Below are the code and all the weights of a small trained network. Each question names an input and a target symbol and asks about switching units off, where a switched-off unit gives its printed mean instead of its output.

import numpy as np


def w(rows, s, z=0):
    codes = np.array(rows[::2]) - 128.0
    scale = np.full(codes.shape[1], s)
    scale[-1] = z or s
    return codes * scale


def norm(h):
    return h / np.sqrt((h * h).mean(-1, keepdims=True) + 1e-5)


def f(y):
    return y / 2 * (1 + np.tanh(0.7978845608 * (y + 0.044715 * y**3)))


def softmax(a):
    e = np.exp(a - a.max(-1, keepdims=True))
    return e / e.sum(-1, keepdims=True)


def log_softmax(a):
    a = a - a.max(-1, keepdims=True)
    return a - np.log(np.exp(a).sum(-1, keepdims=True))


def net(x, mask):
    ids = ['ΔΞΦαγεθλμπτψ'.index(c) for c in x.split()]
    T = len(ids)
    res = E[ids] + P[:T]
    u = 0
    for l in range(3):
        r = norm(res)
        for j in range(2):
            rows = slice(3 * j, 3 * j + 3)
            q, k, v = (r @ M[l][rows].T for M in (Q, K, V))
            z = softmax(np.where(np.tri(T) > 0, q @ k.T / 3**0.5, -1e9)) @ v
            o = O[l][rows]
            res = res + np.where(mask[u + j], z, o[:, -1]) @ o[:, :-1]
        u += 2
        y = f(norm(res) @ A[l][:, :-1].T + A[l][:, -1])
        res = res + np.where(mask[u : u + 4], y, B[l][:, -1]) @ B[l][:, :-1]
        u += 4
    return log_softmax(norm(res)[-1] @ U[:, :-1].T + U[:, -1])


Q, K, V, O, A, B = {}, {}, {}, {}, {}, {}
E = w([
[211,90,143,127,77,156],'Δ',
[173,161,56,159,76,114],'Ξ',
[181,97,157,110,186,159],'Φ',
[224,57,118,122,164,93],'α',
[232,94,60,107,139,105],'γ',
[93,232,50,145,175,248],'ε',
[212,84,150,154,69,105],'θ',
[214,66,112,105,122,218],'λ',
[140,163,120,153,69,222],'μ',
[82,232,88,159,167,251],'π',
[84,199,177,169,185,187],'τ',
[162,107,164,116,186,200],'ψ',
],0.0016)
P = w([
[206,176,186,103,132,117],'0',
[161,87,117,254,183,144],'1',
[154,124,107,164,119,143],'2',
[124,128,169,145,157,91],'3',
[46,116,128,31,96,95],'4',
[174,207,227,16,54,92],'5',
[56,23,59,207,161,121],'6',
[115,105,80,159,89,142],'7',
[210,219,132,223,173,54],'8',
[46,56,135,43,11,130],'9',
[151,164,139,73,26,99],'10',
],0.0037)
Q[0] = w([
[181,147,155,182,87,150],'L0H0',
[125,133,121,21,51,131],'L0H0',
[104,133,69,127,146,77],'L0H0',
[39,102,152,2,8,95],'L0H1',
[241,189,177,173,138,129],'L0H1',
[67,95,177,64,212,89],'L0H1',
],0.007)
K[0] = w([
[174,177,90,34,83,122],'L0H0',
[114,62,46,208,90,137],'L0H0',
[88,53,225,169,125,65],'L0H0',
[79,25,20,255,119,179],'L0H1',
[183,209,131,10,64,161],'L0H1',
[212,114,172,224,155,172],'L0H1',
],0.0065)
V[0] = w([
[191,169,29,118,199,203],'L0H0',
[160,171,70,70,115,153],'L0H0',
[103,164,146,174,130,68],'L0H0',
[168,163,54,146,32,49],'L0H1',
[202,20,162,105,97,109],'L0H1',
[134,101,72,89,254,8],'L0H1',
],0.0056)
O[0] = w([
[130,92,110,199,195,113,253],'L0H0',
[94,134,166,134,198,103,175],'L0H0',
[115,137,126,148,64,109,111],'L0H0',
[36,115,72,41,141,70,185],'L0H1',
[177,148,26,68,122,167,230],'L0H1',
[185,254,119,137,217,46,9],'L0H1',
],0.0063,0.0022)
A[0] = w([
[150,191,245,47,141,42,165],'L0N0',
[192,128,241,93,2,137,3],'L0N1',
[91,230,244,225,13,57,131],'L0N2',
[93,192,81,249,213,204,138],'L0N3',
],0.0024,0.0031)
B[0] = w([
[166,88,22,131,50,8,77],'L0N0',
[141,111,11,222,73,198,2],'L0N1',
[110,132,54,144,42,48,65],'L0N2',
[177,250,97,28,32,82,184],'L0N3',
],0.0024,0.00072)
Q[1] = w([
[89,142,150,2,67,156],'L1H0',
[215,167,38,139,221,135],'L1H0',
[55,90,127,46,36,121],'L1H0',
[54,165,145,171,129,41],'L1H1',
[38,160,26,75,71,218],'L1H1',
[48,139,178,179,147,99],'L1H1',
],0.0045)
K[1] = w([
[68,95,115,190,69,117],'L1H0',
[153,42,231,68,182,60],'L1H0',
[59,130,99,166,57,147],'L1H0',
[83,102,12,116,105,7],'L1H1',
[110,253,93,130,23,115],'L1H1',
[160,63,120,139,96,64],'L1H1',
],0.0046)
V[1] = w([
[91,57,173,160,136,31],'L1H0',
[129,182,145,87,164,100],'L1H0',
[116,144,131,123,106,192],'L1H0',
[83,221,121,170,206,254],'L1H1',
[105,130,90,93,99,86],'L1H1',
[185,188,158,108,80,105],'L1H1',
],0.0029)
O[1] = w([
[157,140,80,44,83,136,105],'L1H0',
[115,126,183,172,102,181,35],'L1H0',
[137,112,143,139,117,101,157],'L1H0',
[202,71,4,149,159,148,129],'L1H1',
[140,120,149,133,97,123,130],'L1H1',
[55,109,101,100,124,149,2],'L1H1',
],0.0032,0.0016)
A[1] = w([
[86,63,240,30,206,55,254],'L1N0',
[41,244,182,79,208,221,188],'L1N1',
[222,203,125,156,57,143,136],'L1N2',
[55,170,235,255,106,124,161],'L1N3',
],0.0042,0.0025)
B[1] = w([
[108,81,2,242,178,158,253],'L1N0',
[182,13,38,147,163,103,125],'L1N1',
[187,185,148,108,153,210,146],'L1N2',
[167,77,98,98,68,35,151],'L1N3',
],0.0048,0.0024)
Q[2] = w([
[91,243,180,111,100,137],'L2H0',
[175,43,96,142,173,108],'L2H0',
[197,39,79,165,159,174],'L2H0',
[213,187,228,154,163,163],'L2H1',
[88,111,32,108,234,85],'L2H1',
[104,129,213,80,1,57],'L2H1',
],0.0052)
K[2] = w([
[200,107,136,167,188,149],'L2H0',
[98,146,112,71,71,152],'L2H0',
[81,84,137,49,77,124],'L2H0',
[180,147,133,211,170,161],'L2H1',
[151,132,85,14,141,74],'L2H1',
[76,132,168,255,71,116],'L2H1',
],0.0068)
V[2] = w([
[116,196,152,61,55,4],'L2H0',
[126,122,95,64,71,178],'L2H0',
[98,108,96,72,80,156],'L2H0',
[118,111,138,147,106,127],'L2H1',
[50,201,205,159,138,134],'L2H1',
[207,79,83,122,141,128],'L2H1',
],0.0037)
O[2] = w([
[113,174,8,181,85,183,3],'L2H0',
[132,190,103,130,119,129,148],'L2H0',
[131,193,108,80,86,197,151],'L2H0',
[115,152,111,107,130,189,128],'L2H1',
[100,103,166,246,248,148,42],'L2H1',
[146,117,106,16,3,78,190],'L2H1',
],0.0027,0.0054)
A[2] = w([
[2,99,155,119,170,130,115],'L2N0',
[181,111,156,142,82,120,142],'L2N1',
[194,188,160,123,118,140,87],'L2N2',
[203,224,206,177,198,162,3],'L2N3',
],0.0064,0.0029)
B[2] = w([
[104,196,83,70,131,211,184],'L2N0',
[169,164,81,172,122,216,248],'L2N1',
[109,134,77,99,188,227,163],'L2N2',
[29,130,171,81,157,254,130],'L2N3',
],0.0057,0.0015)
U = w([
[135,97,199,206,97,83,76],'Δ',
[96,212,150,42,62,91,145],'Ξ',
[198,250,98,87,199,119,48],'Φ',
[120,97,193,198,141,63,137],'α',
[215,40,68,114,165,176,254],'γ',
[192,199,112,118,195,8,79],'ε',
[227,225,167,230,52,148,95],'θ',
[148,163,181,144,163,203,96],'λ',
[2,101,48,100,188,72,65],'μ',
[10,24,200,115,68,210,42],'π',
[109,199,161,122,182,202,99],'τ',
[160,106,122,51,86,130,170],'ψ',
],0.0071,0.0066)

Each question gives the input, a string of symbols that net reads in full, and the target symbol t.
The units are the heads (3 rows each of Q, K, V and O) and the neurons (one row each of A and B). Each row of codes is followed by its name. A weight is (code - 128) times the scale printed after its matrix; where a second scale follows, it is the last column's (O, A, B and U).
mask holds one flag per unit, layer by layer, with each layer's heads first. A switched-off unit (its flag False) gives its mean, the last column of its rows in O or B, instead of its output. The means were averaged over made-up inputs and are rounded, as every weight is.
A unit's drop is (log p(t) with every unit on - log p(t) with that unit switched off) / (log p(t) with every unit on - log p(t) with every unit switched off).
The circuit of an input: a set's keep is (log p(t) with only the set's units on - log p(t) with every unit switched off) / (log p(t) with every unit on - log p(t) with every unit switched off). Starting from the 12 units with the biggest drops (on a tie, the unit counted first), units are removed one at a time, each time the one whose removal leaves the highest keep (on an exact tie, the one counted first), for as long as the keep stays at least 0.8.
circuit, biggest first: the units of the circuit, biggest drop first
k most important neurons: the k neurons with the biggest drops, biggest first
k most important neurons of layer l: the k neurons of layer l with the biggest drops, biggest first
heads that matter: for each layer, one digit per head in row order, 1 if its drop is at least 0.15 and else 0, layers parted by /
drop when u is switched off: that unit's drop, to one decimal
input α π μ μ ψ μ τ, target π: heads that matter -> 11 / 01 / 01
input τ Φ Φ γ τ Ξ μ μ τ ε τ, target π: circuit, biggest first -> L0H1
input Ξ Δ Ξ, target μ: circuit, biggest first -> L0H1; L0H0
input τ Ξ θ α Φ Δ Ξ Ξ α, target ψ: heads that matter -> 01 / 00 / 00
input Δ Ξ Δ π λ Δ ε μ Ξ, target ψ: circuit, biggest first -> L0H1; L1N0
input π τ λ α Φ μ, target γ: heads that matter -> 10 / 00 / 00
input α α Ξ θ γ τ, target γ: 2 most important neurons -> L1N0; L1N1
input τ ε τ Ξ Φ μ, target θ: 2 most important neurons -> L1N3; L2N1
input λ ε λ μ ε Ξ, target γ: circuit, biggest first -> L0H0; L1H1
input Φ μ Δ ψ Ξ Ξ Δ λ, target μ: circuit, biggest first -> L0H1; L2N1
input τ θ α γ Φ ε α, target ε: heads that matter -> 01 / 00 / 00
input α Δ Ξ Ξ Ξ π, target μ: circuit, biggest first -> L0H1; L1N0
input θ γ μ Ξ, target Ξ: heads that matter -> 10 / 00 / 00
input α θ α τ μ ε, target γ: most important neuron of layer 1 -> L1N1
input μ τ Ξ Ξ μ Φ γ, target μ: 2 most important neurons of layer 2 -> L2N1; L2N2
input τ θ μ, target θ: 3 most important neurons of layer 1 -> L1N3; L1N0; L1N1
input α τ μ ψ α Δ, target π: drop when L0H1 is switched off -> 1.5
input ψ τ λ ε Φ ψ, target γ: drop when L2N0 is switched off -> 0.0
input θ Φ Φ, target ψ: drop when L1N0 is switched off -> 0.2
input ψ τ μ α ε, target θ: 2 most important neurons -> L2N1; L1N3
input Ξ Ξ μ π Ξ α τ Δ, target μ: most important neuron of layer 2 -> L2N1
input ψ λ Ξ Ξ π, target γ: 2 most important neurons of layer 1 -> L1N1; L1N3
input α ε γ Ξ Δ Ξ ψ μ θ, target μ: 2 most important neurons of layer 1 -> L1N0; L1N3
input μ Ξ π Φ α, target μ: 2 most important neurons of layer 2 -> L2N1; L2N0
